In the rows, 128 means zero.
Each row of numbers stands for one element and depends on some of the facts below. Use the named rows to name the rest.

There are 3 kinds of fact about the elements: σ, θ, Ψ.
soden (σ 552) (θ 944)
tiklem (σ 416) (θ 463)
nubra (σ 70) (θ 463)
fluzel (σ 770) (θ 886)
soklur (σ 70) (θ 322) (Ψ tiklem, klupos, klalir)
befla (σ 552) (θ 322) (Ψ kligigo, fluzel, drudak)
petenel (σ 70) (θ 132)
pleskos (σ 368) (θ 886) (Ψ voman)
drovuflas (σ 70) (θ 463)
dodrudus (σ 70) (θ 303) (Ψ trefe)
seken (σ 770) (θ 944)
drofos (σ 343) (θ 132) (Ψ kleral, truklidra)
sunukle (σ 770) (θ 303)
bribrutrun (σ 70) (θ 944) (Ψ nizodi)
benim (σ 416) (θ 463)
fanesta (σ 343) (θ 944)
peros (σ 70) (θ 463)
molis (σ 70) (θ 132)
duplum (σ 70) (θ 463) (Ψ ziples, mones)
deklur (σ 770) (θ 303) (Ψ mabun, doskiso, plitron, seken)
sezuvu (σ 343) (θ 463) (Ψ klaflus, gutok, zorom)
nestu (σ 416) (θ 944)
drestusar (σ 343) (θ 463)
tusko (σ 416) (θ 463)
tikle (σ 552) (θ 463)
brubil (σ 343) (θ 463) (Ψ varik, triklen)
skime (σ 70) (θ 463) (Ψ dudratik, zigre, dibim)
migin (σ 70) (θ 463) (Ψ kluzu, drose, kligra, fegre, babran)
zumo (σ 70) (θ 322) (Ψ lugrefla, drovor, fuzabar)
skinis (σ 368) (θ 463)
puplukal (σ 552) (θ 322)
varik (σ 70) (θ 458)
triklen (σ 70) (θ 944)
fibil (σ 552) (θ 463)
voto (σ 416) (θ 463)
mabun (σ 552) (θ 944)
mustas (σ 368) (θ 463)
flostes (σ 368) (θ 458)
trodu (σ 343) (θ 303) (Ψ libu)
soplu (σ 70) (θ 944)
truklidra (σ 70) (θ 322)
nizodi (σ 552) (θ 886)
drovor (σ 70) (θ 944)
pledramor (σ 368) (θ 322)
binel (σ 70) (θ 463)
patun (σ 552) (θ 463) (Ψ mabun, mogre)
vibros (σ 70) (θ 322) (Ψ mogre)
mefle (σ 70) (θ 463)
zoflu (σ 552) (θ 944)
plitron (σ 416) (θ 463)
bradrem (σ 552) (θ 463) (Ψ mustas, voman)
mogre (σ 552) (θ 322)
maflebru (σ 70) (θ 463)
plilutrek (σ 70) (θ 944) (Ψ babran)
musebem (σ 368) (θ 463)
kibres (σ 552) (θ 944) (Ψ skoskem, skupan)
stopos (σ 70) (θ 944)
pezil (σ 70) (θ 463) (Ψ trefe, nubra)
grali (σ 552) (θ 944) (Ψ bedrun, drose, puplukal, grostok)
skufunom (σ 70) (θ 463) (Ψ pugror, libu, sabes, flostes)
fotro (σ 552) (θ 463)
skodabrim (σ 416) (θ 886)
zili (σ 343) (θ 132)
klalir (σ 70) (θ 463)
dostel (σ 770) (θ 322)
digon (σ 368) (θ 132)
mibro (σ 343) (θ 463)
poklum (σ 416) (θ 322)
zorom (σ 552) (θ 463)
pamustar (σ 552) (θ 886)
brefos (σ 70) (θ 132)
lugrefla (σ 70) (θ 322)
flobrek (σ 416) (θ 463) (Ψ nestu)
kluzuk (σ 70) (θ 132) (Ψ peres, skupan)
gilas (σ 70) (θ 463) (Ψ zili, mutizak, tikle, brefos)
lufo (σ 770) (θ 944) (Ψ libu, mones, dibim)
skupan (σ 552) (θ 886)
gostos (σ 70) (θ 944)
poze (σ 552) (θ 463)
fleklal (σ 368) (θ 944) (Ψ kluzu, lugrefla, kleral)
mutizak (σ 552) (θ 463)
dudratik (σ 70) (θ 322)
trupa (σ 552) (θ 303) (Ψ greli)
trefe (σ 70) (θ 944)
sumel (σ 70) (θ 944)
grotrinon (σ 770) (θ 463)
drudak (σ 343) (θ 463)
lufome (σ 416) (θ 944) (Ψ kisotrin, klenal, tevak, pledramor, drudak, skupan)
minoto (σ 416) (θ 458) (Ψ digon)
gruskun (σ 70) (θ 132) (Ψ mones)
vobas (σ 416) (θ 463) (Ψ rurem, vusira)
temi (σ 416) (θ 463) (Ψ trizek)
kadro (σ 70) (θ 303) (Ψ stobiflas)
trizek (σ 552) (θ 463)
stetratar (σ 416) (θ 944) (Ψ vuden, truklidra, skinis, dostel)
vatro (σ 552) (θ 944)
fizo (σ 343) (θ 322)
ganok (σ 70) (θ 463) (Ψ tiklem, seken)
zigre (σ 343) (θ 463)
voban (σ 368) (θ 303) (Ψ mefle, mutizak, stopos)
zorok (σ 368) (θ 463) (Ψ soden, kligra, molis)
geplok (σ 552) (θ 322) (Ψ skesak, rogak)
nobru (σ 416) (θ 458) (Ψ trizek)
flufan (σ 70) (θ 463)
ziples (σ 70) (θ 463)
klaflus (σ 368) (θ 322)
vusira (σ 70) (θ 463)
brotridrek (σ 343) (θ 322) (Ψ fuzabar)
fusker (σ 368) (θ 322) (Ψ binel, voto, raflel)
rilas (σ 368) (θ 463) (Ψ butrus, peros, pledramor)
nobrikar (σ 770) (θ 463) (Ψ raflel)
voman (σ 552) (θ 463)
druflas (σ 368) (θ 463) (Ψ sketran, digon, drose, toflilol, zigre)
rurem (σ 552) (θ 886)
kligra (σ 416) (θ 322)
bedrun (σ 70) (θ 463)
pomos (σ 343) (θ 944) (Ψ mabun, drestusar, dudratik)
fegre (σ 70) (θ 944)
taplazas (σ 70) (θ 463)
flono (σ 343) (θ 944) (Ψ tusko, binel, nizodi)
pugror (σ 70) (θ 132)
kleral (σ 70) (θ 322)
fegror (σ 552) (θ 458) (Ψ dupu, stobiflas, vusira)
flirum (σ 70) (θ 458) (Ψ luzer, fanesta, petenel)
dibim (σ 343) (θ 944)
grida (σ 770) (θ 463) (Ψ raflel)
fugrer (σ 552) (θ 303)
rogak (σ 552) (θ 322)
kledrim (σ 70) (θ 463) (Ψ zoflu, mutizak, fibil, fizo)
stobiflas (σ 416) (θ 463)
babran (σ 552) (θ 463)
zeso (σ 343) (θ 463)
klupos (σ 70) (θ 944)
kisotrin (σ 70) (θ 944)
menor (σ 416) (θ 463) (Ψ poklum, vusira, mibro)
butrus (σ 70) (θ 463)
tevak (σ 70) (θ 458)
ropan (σ 70) (θ 463) (Ψ toflilol)
sketran (σ 70) (θ 944)
vuso (σ 70) (θ 463) (Ψ briter)
dotron (σ 552) (θ 322) (Ψ tusko, puplukal)
bodupu (σ 343) (θ 322) (Ψ maflebru, butrus, babran)
letan (σ 70) (θ 463) (Ψ gostos)
libu (σ 416) (θ 463)
doskiso (σ 70) (θ 944)
peres (σ 343) (θ 944)
dupu (σ 416) (θ 463)
drose (σ 416) (θ 463)
briter (σ 368) (θ 132)
klenal (σ 343) (θ 132)
vuden (σ 368) (θ 463)
kluzu (σ 552) (θ 463)
toflilol (σ 343) (θ 944)
luzer (σ 552) (θ 463)
sabes (σ 368) (θ 944)
greli (σ 70) (θ 322)
skesak (σ 70) (θ 463)
kostonen (σ 343) (θ 463) (Ψ skoskem)
vubronam (σ 70) (θ 463) (Ψ maflebru, varifle, trizek, sumel)
mones (σ 416) (θ 944)
zistivus (σ 70) (θ 463) (Ψ skodabrim, fotro)
raflel (σ 552) (θ 463)
gutok (σ 343) (θ 303)
varifle (σ 70) (θ 944)
kleklik (σ 343) (θ 463) (Ψ skodabrim, musebem, fotro)
fuzabar (σ 552) (θ 322)
leplom (σ 552) (θ 944)
kazuste (σ 343) (θ 463) (Ψ varifle, stegreral, pamustar)
kligigo (σ 416) (θ 944)
teren (σ 770) (θ 322) (Ψ bedrun)
skoskem (σ 416) (θ 463)
tubro (σ 70) (θ 463) (Ψ mustas, klaflus, tevak)
tebrakin (σ 70) (θ 944) (Ψ dostel)
stegreral (σ 552) (θ 463)
grostok (σ 343) (θ 463)

Some rows with their names:
vatro: [ 99 107 163 154 127 145 134 132 133 110 113 102 127 165 130 123 130  97
 145 110 144 104 148 117 128 129 115 117 104 129 165 148 121 109 128 115
 149 121 138 106 120  96 143 111  97 177 105 139 154]
kluzu: [170 138  98 141 126 113 143 116 120 104 125 130 122 120 104 125 124 142
 167 108 108 144 132 116 123 145  78 137 179 114 146  97 121 139 142 102
 109 135 125 134 142 112 133 141 120 112 164 123 133]
fleklal: [ 65 162 199 103  97 147 114 109 115  89 155 103 133 153 177 124 171 113
  90 119 118  94 136 129 106 122 175 131  74 154 113 151  87  87 109 129
 158 154 131  89  92 130  99 122 123 172  88 152 138]
lugrefla: [117 115 139 131 121 148 126 131 123 151 129 139 149 126 142 157 165  95
 110 110 143 106 113 159 138  97 149 102 105 134 122 150  92 111 106 143
 163 151 115 163 137 141 147 107  93 163 103 105 127]
klenal: [123 139 104 123 134 132 129 135 114 148 107 119 129 125 125 103 146 130
 123 131 124 142 116 116 110  91 111 151 123 115 121 132 134 109 124 167
 122 123 164 131 142 141 112 124  94 132 155 101 132]
zorok: [126 185 152  87  99 114 120  98 114  74 173 128 123 111 159 119 148 163
 103 121  85 133 129 128 105 152 154 146 140 147  98 100 109 121 131 108
 115 161 120 102 103 145  80 153 174 102 133 154 115]
teren: [ 81  57 154 151 158 154 124 159 155 128  88 118 125 126 142 116  80 109
 105 117 180 111 140 123 135 168 146  97 118 129 186 166 164 108 135 139
 136 128 162  86 156 113 149 106 139 135 116 136 152]
bradrem: [141 125 137 136 130 115 127 126 140  74 136 126 102 119 127 116  87 159
 147 115 116 140 151 113 123 176 120 130 173 128 158 100 152 149 157  93
 109 139 133  99 123 113 118 143 169 106 143 156 135]
taplazas: [160 138 113 109 130 116 125 126 129 128 150 150 122 110 131 147 117 148
 123 133 110 143 120 142 132 130 149 129 150 133  96 100 123 167 136 119
 116 145 107 157 122 145 121 147 152  91 129 141 118]
varifle: [113 125 138 129 126 150 126 133 121 152 128 127 141 150 143 156 157  92
 120 128 139 103 115 141 130  86 150 118  92 131 107 152  81 128 106 144
 162 143 114 166 124 129 151 114  69 166  97 122 143]
poze: [158 130 116 137 128 111 138 120 131  95 131 128 116 123 110 119 107 147
 157 112 112 144 143 117 125 162  98 132 171 122 149  97 143 144 150  95
 106 128 128 117 130 112 123 143 148 108 150 141 131]
puplukal: [113 105 146 159 119 144 139 125 125 118 109 118 142 139 121 130 154  95
 144  89 144 106 138 136 133 125  96 105 126 123 177 146 113  87 119 120
 152 135 137 122 146 107 149 102  92 180 123 106 140]
menor: [146 106 130 148 150 111 134 143 129 121 122 138 127 122 115 105  62 170
 161 161 128 167 150 115 141 160 110 134 146 126 141 121 198 155 152 119
  85 106 141  80 122 151 121 132 186 102 147 152  98]
skime: [141 134 131 108 131 119 115 131 137 108 155 147 110 107 148 144  97 159
 112 135 114 138 127 137 129 147 170 127 153 138 103 104 132 173 142 115
 119 154 114 141 112 145 116 148 171  90 121 156 121]
plilutrek: [ 83 111 176 125 129 152 111 142 141 122 138 122 122 149 167 149 121 107
 100 135 146  99 134 136 131 117 190 111  86 145 119 155 112 139 120 134
 161 147 124 130 103 130 136 116 120 159  76 155 144]
soplu: [100 116 157 125 128 149 121 138 133 144 133 124 134 153 150 151 141  97
 111 132 142 102 126 141 134 101 167 114  82 138 111 153 101 132 113 137
 159 138 118 145 112 130 142 115  99 162  84 139 141]
pamustar: [149 119 118 150 123 127 143 119 122 111 119 125 133 125 112 125 137 120
 155  95 123 129 135 129 127 132  88 120 157 118 160 117 121 114 132 109
 128 138 132 130 147 112 139 121 110 145 146 113 133]
trefe: [ 99 115 129 122 130 147 133 119 125 181 130 137 124 160 142 147 154  89
 116 120 143  90 117 141 147  64 167 114  89 132 104 131  78 115 105 143
 162 119 110 159 117 103 140 114  80 155  98 113 146]
druflas: [125 187 152  88  98 114 119  98 114  74 172 129 120 111 160 120 148 164
 101 120  85 133 130 128 105 154 155 146 139 148  97 100 109 121 132 108
 115 161 121 102 102 145  80 153 174 102 133 154 116]
mones: [103 105 119 167 142 146 129 132 121 150  92 113 127 150 120 123 114 104
 157 147 160 111 127 101 133 100 109 128 105 113 148 163 131 105 117 154
 146 109 148 127 140 119 152  97  83 184 130 104 139]

Rows to name:
No name comes twice in this set of rows, the named rows included.
[110  71 116 155 155 152 140 149 135 159  77 123 144 128 119 124 117  91
 126 111 173 117 121 127 136 136 104 104 123 117 172 163 134  97 121 150
 137 120 153 121 177 112 165 104  90 142 136 103 150] : dostel
[132 115 115 146 147 114 117 130 138 104 120 134  97 106 124 110  53 171
 149 155 135 146 139  98 131 160 132 136 166 120 146 115 181 150 155 123
 103 120 146 102 130 134 116 131 184 108 155 138 117] : temi
[129 124 125 102 134 116 123 118 141 136 157 158  94 117 145 134  95 156
 109 128 119 124 129 136 144 125 187 124 150 139 102  83 129 160 143 113
 119 130 108 135 106 120 106 148 179  78 124 147 124] : pezil
[184 138 109 114 130 112 146 134 110 152 148 155 157 123 116 145 142 142
 145 135 100 165 120 158 138 116 109 131 137 131  86 107 120 168 126 120
 100 136 100 152 124 162 136 148 127  89 132 138  99] : vusira
[102 123 121 130 124 140 128 139 127 168 100 115 151 128 118 105 177 101
 102 120 148 122 117 132 131  92 111 129  92 125 149 162 142  68 111 167
 146 110 159 124 147 133 119 105 104 155 130  84 118] : fizo
[ 65 184 214  93  81 126 111 111 113  96 161 125 141 128 150 128 201 130
 111 116 142 104 125 130 130 157 150 115  94 177 136 147 101  75 124 124
 149 122 114 102 106 137  93 141 170 131  78 126 131] : voban
[158 138  85 105 131 113 138 108 122 165 147 163 112 118 123 142 130 141
 128 121 110 130 111 140 144  94 146 130 155 125  89  81  99 149 128 123
 119 125  98 170 126 119 120 145 131  85 144 116 122] : nubra
[159 111 135 151 126 124 158 133 114 126 120 129 161 141 104 120 145 121
 165 101 116 151 147 145 137 135  67 117 135 124 155 124 139 119 130 105
 110 125 128 106 137 129 143 123 114 138 138 128 112] : rurem
[100 166 175  95  97 129 118 102 115  78 165 124 133 116 168 121 160 142
  89 107 101 117 134 140 109 141 166 128 118 150 114 121 108  95 122 115
 135 165 129  96 105 146  84 133 166 134 114 145 116] : pleskos
[ 79  68 152 148 164 155 124 161 153 131  88 106 116 150 143 114  74 104
 117 135 176 109 141 106 128 158 147 114 104 128 171 166 151 125 136 140
 136 119 160  87 144 102 153 113 115 138 111 152 169] : lufo

Now the same elements, written a new way:
Named rows:
kleral: [163 139 145 157 170 144 142 104 144 113  89 149 134]
maflebru: [121 112 118 127 109 131 124 142 140 125 137  70 121]
rilas: [130 122 141 102 122 132 113 141 135 107 173  80 142]
skesak: [129 112 116 126 123 128 122 136 143 127 135  73 112]
grostok: [130 140 141 119 120 112 105 110 130 130 144  89 133]
grali: [ 91 119  66 149 102 139 153 131  88 150 130 200 127]
mefle: [128 110 117 126 123 126 121 136 143 126 135  73 112]
zoflu: [ 75 123  91 147  85 122 168 140  92 162 127 204 121]
voto: [124 168 197  89 109  82 105 131 139 124 156  97 145]
doskiso: [ 93 117  62 162 101 126 156 131  92 178  92 192 112]
menor: [137 155 182  87 127 117  89 124 128 109 165  89 168]
befla: [161 134 157 140 171 151 142 109 149  89 135 155 145]
libu: [102 139 202  79 106  75 103 132 140 112 168 107 144]
dupu: [119 166 202  89 108 101 103 130 127 121 154  99 163]
peres: [102 128 101 147 112 118 136 116  84 185 121 202 140]
trupa: [152 130 142 145 162 140 142 101 147  91 140 141 143]
benim: [118 165 202  89 106  99 104 131 129 121 156  99 162]
digon: [123 165 161 119 121 141 132 135 119 122 119 184 141]
flostes: [121 119 220  70  94 130 151 189 107  95 120 108  97]
dibim: [ 85 125  91 147 100  98 138 111  87 180 112 212 124]

Name these rows:
No name comes twice in this set of rows, the named rows included.
[132 109 125 111 131 145 117 137 141 101 182  74 130] : bradrem
[144 107  90 126 138 141 107 125 142 113 139  67 115] : ganok
[118 135  97 123 110 137 119 120 128  91 146  90 121] : patun
[143 160 157 127 144 136 112 112 123 139 116 179 142] : klenal
[174 142 110 161 177 154 128  87 140  98  81 149 132] : vibros
[ 73 128 109 137  83 111 160 143  86 170 124 207 131] : sabes
[144 136 117 107 121  35 124 136 199 129 168  75  38] : raflel
[176 156 151 149 174 146 112  79 133 104 108 156 164] : bodupu
[125 161 167 118 122 137 135 139 123 124 123 182 141] : briter
[161 157 130 127 157 148  96 103 122 126 119 174 145] : drofos
[151 147 241  55 116 132 115 166  99  84 122 106 133] : minoto
[136  86  98 118 139 125 106 133 152 112 153  69 105] : skufunom
[142 101 178  92 115 146 148 180 114 104  95  88  79] : varik
[162 141 149 143 168 146 141 103 146  87 127 157 139] : dotron
[183 152 151 145 185 141 112  77 135 106 110 156 156] : brotridrek

